[[127 117 133 114 133 131 132 135 133 127 126 118 129 122]
 [114 123 122 126 113 128 120 111 121 115 124 141 113 122]
 [115 116 130 112 116 138 122 113 130 117 129 136 115 122]
 [111 123 123 124 111 118 117 107 123 113 120 145 110 122]
 [128 114 137 110 134 136 133 137 137 128 128 116 130 122]
 [123 116 138 110 128 111 127 126 139 123 117 126 124 122]]
=>
[[114 123 122 126 113 128 120 111 121 115 124 141 113 122]
 [111 123 123 124 111 118 117 107 123 113 120 145 110 122]
 [115 116 130 112 116 138 122 113 130 117 129 136 115 122]
 [127 117 133 114 133 131 132 135 133 127 126 118 129 122]
 [128 114 137 110 134 136 133 137 137 128 128 116 130 122]
 [123 116 138 110 128 111 127 126 139 123 117 126 124 122]]

[[133 136 116 125 143 130 147 114 110 112 140 115 120 121 133]
 [134 127 140 126 112 125 108 128 155 143 108 138 136 134 126]
 [118 128 135 132 118 137 106 143 142 142 116 138 148 136 134]]
=>
[[133 136 116 125 143 130 147 114 110 112 140 115 120 121 133]
 [118 128 135 132 118 137 106 143 142 142 116 138 148 136 134]
 [134 127 140 126 112 125 108 128 155 143 108 138 136 134 126]]

[[119 119 118 121 121 124 134 125 125 138 129 126 129 128]
 [136 138 147 133 136 131 111 129 121 120 129 128 118 129]
 [147 150 115 130 145 140 150 125 137 128 128 127 134 128]
 [140 140 133 133 137 133 129 128 132 121 127 128 128 127]]
=>
[[147 150 115 130 145 140 150 125 137 128 128 127 134 128]
 [119 119 118 121 121 124 134 125 125 138 129 126 129 128]
 [140 140 133 133 137 133 129 128 132 121 127 128 128 127]
 [136 138 147 133 136 131 111 129 121 120 129 128 118 129]]

[[136 135 130 116 146 131]
 [152 152 142 107 111 114]
 [137 139 135 122 110 115]
 [119 118 122 139 128 134]
 [136 135 133 126 109 122]]
=>
[[119 118 122 139 128 134]
 [136 135 130 116 146 131]
 [136 135 133 126 109 122]
 [137 139 135 122 110 115]
 [152 152 142 107 111 114]]

[[129 137 141 137]
 [127 129 130 130]
 [149 127 136 123]
 [122 123 119 127]
 [124 127 122 121]
 [117 118 110 127]
 [117 117 108 126]
 [129 116 111 113]
 [123 120 115 122]]
=>
[[117 117 108 126]
 [117 118 110 127]
 [129 116 111 113]
 [123 120 115 122]
 [122 123 119 127]
 [124 127 122 121]
 [127 129 130 130]
 [149 127 136 123]
 [129 137 141 137]]

[[118 146 119 148 130 119 118]
 [128 117 148 102 132 121 152]
 [128 118 132 111 133 120 141]
 [126 123 130 119 130 125 134]
 [127 122 133 117 131 126 137]
 [128 117 128 111 134 120 139]
 [124 145 113 148 135 115 120]]
=>
[[124 145 113 148 135 115 120]
 [118 146 119 148 130 119 118]
 [128 117 128 111 134 120 139]
 [126 123 130 119 130 125 134]
 [128 118 132 111 133 120 141]
 [127 122 133 117 131 126 137]
 [128 117 148 102 132 121 152]]

[[114 112 102 119 114 121 146 128 135 148 130 130 145 129 141]
 [139 139 153 138 138 134 105 130 124 102 125 127 116 127 119]
 [141 142 150 139 141 134 111 130 125 105 126 128 117 128 119]
 [110 102 122 130 105 122 142 133 146 125 127 128 139 128 136]]
=>
[[114 112 102 119 114 121 146 128 135 148 130 130 145 129 141]
 [110 102 122 130 105 122 142 133 146 125 127 128 139 128 136]
 [141 142 150 139 141 134 111 130 125 105 126 128 117 128 119]
 [139 139 153 138 138 134 105 130 124 102 125 127 116 127 119]]

[[128 125 131 132 123 128 131]
 [121 125 133 142 128 125 121]
 [136 138 146 132 131 133 130]
 [118 128  98 118 121 139 129]
 [128 125 130 131 122 129 131]
 [122 128 124 131 129 128 122]]
=>
[[118 128  98 118 121 139 129]
 [122 128 124 131 129 128 122]
 [128 125 130 131 122 129 131]
 [128 125 131 132 123 128 131]
 [121 125 133 142 128 125 121]
 [136 138 146 132 131 133 130]]

[[142 118 155 108 115 112 122 140 125 118 147 141]
 [121 119 133 144 140 138 134 144 123 136 137 129]
 [137 120 141 118 121 126 129 132 126 123 133 134]
 [126 129 131 133 129 128 127 130 126 128 133 130]
 [133 130 128 128 133 129 124 128 128 136 133 131]
 [141 118 126 131 125 114 126 125 130 131 127 131]
 [127 126 125 137 133 131 129 131 125 125 128 130]]
=>
[[127 126 125 137 133 131 129 131 125 125 128 130]
 [141 118 126 131 125 114 126 125 130 131 127 131]
 [133 130 128 128 133 129 124 128 128 136 133 131]
 [126 129 131 133 129 128 127 130 126 128 133 130]
 [121 119 133 144 140 138 134 144 123 136 137 129]
 [137 120 141 118 121 126 129 132 126 123 133 134]
 [142 118 155 108 115 112 122 140 125 118 147 141]]
---
[[106 128 125 128 141]
 [114 129 128 133 131]]
=>
[[106 128]
 [114 129]]

[[ 99 124 122 141]
 [136 130 130 124]
 [142 130 132 122]]
=>
[[ 99 124]
 [136 130]]

[[148 128 108 107 125]
 [132 150 148 127 109]]
=>
[[148 128]
 [132 150]]

[[124 140 129]
 [124 125 101]]
=>
[[124 140]
 [124 125]]

[[130 125 126 139 149]
 [131 119 132 125 124]
 [136 125 134 114 126]]
=>
[[130 125]
 [131 119]]

[[133 126 137 140 141]
 [134 132 133 135 155]
 [136 137 119 114 111]]
=>
[[133 126]
 [134 132]]

[[109 128]
 [125 112]
 [133 117]
 [135 150]]
=>
[[109 128]
 [125 112]]

[[120 124 139 140]
 [120 120 137 134]
 [130 116 142 139]
 [100 114 124 123]
 [123 127 132 131]]
=>
[[120 124]
 [120 120]]

[[144 131]
 [121  99]
 [106 139]
 [149 132]]
=>
[[144 131]
 [121  99]]
